Below are the code and all the weights of a small trained network. Each question names an input and a target symbol and asks about switching units off, where a switched-off unit gives its printed mean instead of its output.

import numpy as np


def w(rows, s, z=0):
    codes = np.array(rows[::2]) - 128.0
    scale = np.full(codes.shape[1], s)
    scale[-1] = z or s
    return codes * scale


def f(y):
    return y / 2 * (1 + np.tanh(0.7978845608 * (y + 0.044715 * y**3)))


def softmax(a):
    e = np.exp(a - a.max(-1, keepdims=True))
    return e / e.sum(-1, keepdims=True)


def log_softmax(a):
    a = a - a.max(-1, keepdims=True)
    return a - np.log(np.exp(a).sum(-1, keepdims=True))


def net(x, mask):
    ids = ['βγδεζθλμξπστφψω'.index(c) for c in x.split()]
    T = len(ids)
    res = E[ids] + P[:T]
    r = res
    for j in range(3):
        rows = slice(2 * j, 2 * j + 2)
        q, k, v = (r @ M[0][rows].T for M in (Q, K, V))
        z = softmax(np.where(np.tri(T) > 0, q @ k.T / 2**0.5, -1e9)) @ v
        o = O[0][rows]
        res = res + np.where(mask[j], z, o[:, -1]) @ o[:, :-1]
    y = f(res @ A[0][:, :-1].T + A[0][:, -1])
    res = res + np.where(mask[3:11], y, B[0][:, -1]) @ B[0][:, :-1]
    return log_softmax(res[-1] @ U[:, :-1].T + U[:, -1])


Q, K, V, O, A, B = {}, {}, {}, {}, {}, {}
E = w([
[135,124,113,226,118,94,89,120,52,167,78,188],'β',
[139,126,8,179,130,108,124,127,141,84,184,81],'γ',
[93,249,178,206,99,143,179,115,72,100,77,41],'δ',
[94,157,186,173,174,102,104,188,102,165,59,178],'ε',
[221,172,186,157,54,100,126,73,145,157,85,111],'ζ',
[95,110,84,130,101,130,201,161,145,164,219,125],'θ',
[107,154,102,147,179,119,121,141,66,145,41,183],'λ',
[132,149,33,130,198,110,182,151,77,194,40,143],'μ',
[173,119,158,122,51,133,196,107,152,163,64,83],'ξ',
[191,171,109,153,151,93,141,100,192,155,238,167],'π',
[95,105,69,117,129,131,36,106,160,72,120,125],'σ',
[98,117,113,168,142,108,157,192,73,221,74,168],'τ',
[158,56,69,184,93,85,55,122,177,101,173,163],'φ',
[66,127,168,55,153,130,114,131,165,146,120,113],'ψ',
[42,86,127,102,83,164,96,163,141,142,115,122],'ω',
],0.019)
P = w([
[194,66,149,90,154,224,92,152,26,116,204,62],'0',
[151,132,104,157,172,248,107,133,163,147,148,132],'1',
[82,97,134,120,163,177,150,47,129,124,153,97],'2',
[138,157,127,84,93,151,91,179,109,92,172,115],'3',
[99,202,73,142,132,175,132,117,213,156,125,166],'4',
[8,163,116,118,117,112,169,35,139,120,129,119],'5',
[83,203,99,74,63,73,109,193,134,68,136,142],'6',
[78,213,41,101,112,95,144,150,201,136,107,162],'7',
],0.012)
Q[0] = w([
[140,144,187,76,67,97,124,150,127,37,187,83],'H0',
[148,93,127,189,222,127,135,175,4,132,90,228],'H0',
[162,181,58,151,201,141,81,216,123,250,66,186],'H1',
[133,173,115,122,1,151,105,155,252,95,126,59],'H1',
[147,213,80,101,110,124,145,178,208,143,228,128],'H2',
[92,107,187,102,43,69,108,64,145,90,223,11],'H2',
],0.0092)
K[0] = w([
[48,137,125,160,111,66,170,42,179,120,107,121],'H0',
[152,85,161,119,187,238,100,93,74,138,179,104],'H0',
[167,78,138,65,111,57,112,174,42,82,141,104],'H1',
[72,175,109,103,59,10,161,102,147,127,102,165],'H1',
[93,156,114,88,68,50,126,139,135,96,90,150],'H2',
[76,168,103,160,103,118,151,85,194,154,81,168],'H2',
],0.012)
V[0] = w([
[84,101,189,195,93,108,82,175,119,198,135,214],'H0',
[87,207,103,83,255,139,196,187,116,168,162,151],'H0',
[85,39,115,109,58,148,200,197,169,156,202,70],'H1',
[148,151,246,61,204,109,140,147,184,100,157,101],'H1',
[107,81,96,59,131,158,44,73,74,29,145,240],'H2',
[61,84,164,104,77,220,91,139,120,145,54,100],'H2',
],0.0088)
O[0] = w([
[172,96,200,92,203,98,123,190,82,67,185,55,62],'H0',
[144,92,102,107,59,133,64,92,79,28,123,161,189],'H0',
[187,134,30,137,161,93,115,113,85,136,96,94,129],'H1',
[71,77,141,209,132,110,136,172,143,69,98,134,28],'H1',
[121,130,162,114,118,93,247,47,87,125,175,154,253],'H2',
[87,104,94,164,28,12,103,129,134,149,148,93,207],'H2',
],0.012,0.0049)
A[0] = w([
[189,171,152,139,110,148,150,95,38,186,20,159,13],'N0',
[159,199,201,109,102,136,246,88,40,182,87,136,144],'N1',
[143,100,177,99,178,170,133,152,84,80,50,164,113],'N2',
[160,104,118,37,76,198,101,119,231,57,223,59,41],'N3',
[140,173,120,171,69,111,148,152,121,116,40,174,243],'N4',
[230,168,150,15,57,176,116,94,186,203,73,146,124],'N5',
[101,103,95,164,124,103,151,116,201,96,246,1,252],'N6',
[99,36,80,89,71,189,95,117,215,8,184,122,171],'N7',
],0.0066,0.0023)
B[0] = w([
[58,252,197,100,50,84,177,191,203,105,71,155,199],'N0',
[124,2,125,92,124,110,67,172,135,86,80,104,253],'N1',
[130,196,95,151,76,144,108,158,163,182,173,166,142],'N2',
[233,78,173,159,81,170,170,112,183,210,22,127,184],'N3',
[85,37,176,81,212,201,143,25,105,188,91,76,205],'N4',
[38,115,100,233,126,141,85,99,40,98,153,31,217],'N5',
[79,196,158,78,121,114,99,139,208,41,80,40,199],'N6',
[148,141,126,172,216,49,191,187,90,173,164,183,217],'N7',
],0.0082,0.013)
U = w([
[136,117,218,147,83,203,158,112,112,86,54,64,56],'β',
[58,152,136,132,124,187,130,94,59,155,233,119,236],'γ',
[110,84,100,146,101,109,89,174,162,173,110,191,60],'δ',
[146,92,168,151,144,133,187,193,126,44,40,138,50],'ε',
[75,134,129,100,102,190,143,188,193,89,146,170,147],'ζ',
[160,98,94,94,163,134,58,127,73,94,123,149,182],'θ',
[121,139,178,125,47,123,253,111,135,180,148,167,123],'λ',
[140,42,142,201,144,131,155,108,58,121,97,142,56],'μ',
[99,53,89,104,118,157,24,145,190,104,109,173,58],'ξ',
[96,109,131,133,207,166,185,157,104,145,161,178,254],'π',
[87,48,116,60,60,179,102,109,168,63,174,188,247],'σ',
[210,126,158,105,112,128,103,100,117,94,20,141,78],'τ',
[95,116,154,51,221,174,154,120,88,115,187,97,204],'φ',
[37,123,123,192,172,112,156,185,103,36,179,159,145],'ψ',
[111,168,143,109,84,58,106,108,124,136,140,137,21],'ω',
],0.0058,0.0045)

Each question gives the input, a string of symbols that net reads in full, and the target symbol t.
The units are the heads (2 rows each of Q, K, V and O) and the neurons (one row each of A and B). Each row of codes is followed by its name. A weight is (code - 128) times the scale printed after its matrix; where a second scale follows, it is the last column's (O, A, B and U).
mask holds one flag per unit, heads first, then neurons. A switched-off unit (its flag False) gives its mean, the last column of its rows in O or B, instead of its output. The means were averaged over made-up inputs and are rounded, as every weight is.
A unit's drop is (log p(t) with every unit on - log p(t) with that unit switched off) / (log p(t) with every unit on - log p(t) with every unit switched off).
The circuit of an input: a set's keep is (log p(t) with only the set's units on - log p(t) with every unit switched off) / (log p(t) with every unit on - log p(t) with every unit switched off). Starting from all 11 units, units are removed one at a time, each time the one whose removal leaves the highest keep (on an exact tie, the one counted first), for as long as the keep stays at least 0.8.
units of the circuit, in order: the units of the circuit, biggest drop first
unit that matters most: the unit with the biggest drop
top k neurons: the k neurons with the biggest drops, biggest first
which heads matter: for each layer, one digit per head in row order, 1 if its drop is at least 0.15 and else 0, layers parted by /
input ω π π ψ ψ ψ, target ψ: units of the circuit, in order	[H1, N7, H0]
input ω ε γ λ φ σ ξ λ, target ω: unit that matters most	H2
input ω δ λ λ δ λ σ μ, target ω: units of the circuit, in order	[H2, H1]
input θ ε π ε δ ξ π μ, target τ: units of the circuit, in order	[H1, N0, H0]
input ξ γ π, target γ: units of the circuit, in order	[N5, H0, N1, H2]
input λ τ θ σ, target θ: which heads matter	010
input ψ μ σ λ φ τ ω, target τ: which heads matter	110
input λ π ω, target π: which heads matter	001
input θ γ λ λ λ σ λ ψ, target λ: units of the circuit, in order	[N3, H1, N1]
input π λ ω ω λ γ γ, target γ: which heads matter	110
input γ λ ψ ψ τ ψ λ γ, target λ: units of the circuit, in order	[H1, N3, N1]
input λ λ λ γ ψ, target γ: units of the circuit, in order	[N5, H0, N1, H1]
input μ λ π, target λ: which heads matter	110
input φ γ λ ψ σ, target ψ: units of the circuit, in order	[H1, N7]
input γ φ λ σ γ, target σ: which heads matter	001
input σ ψ γ ε ε λ ε, target λ: units of the circuit, in order	[H2]
input λ ε β μ ω δ λ ξ, target β: units of the circuit, in order	[N7, N5]
input π ε ψ λ, target ζ: units of the circuit, in order	[H2, N2, N0]
input λ ζ σ, target ζ: which heads matter	110
input λ λ ε λ μ φ, target μ: which heads matter	111
input ζ ω θ β μ γ ω ω, target ω: top neuron	[N1]
input ψ λ γ σ, target γ: which heads matter	100
input φ ψ ψ ω λ, target ε: which heads matter	101
input λ ω γ λ θ ε γ θ, target γ: top 2 neurons	[N5, N6]
input λ θ ψ θ λ λ θ, target λ: which heads matter	110
input ε ε φ ψ ω γ λ, target ψ: units of the circuit, in order	[H1, N3]
input μ γ φ λ ω, target λ: unit that matters most	N3
input λ λ ξ γ ψ θ, target ψ: which heads matter	010
input π λ ε τ μ, target ζ: which heads matter	001
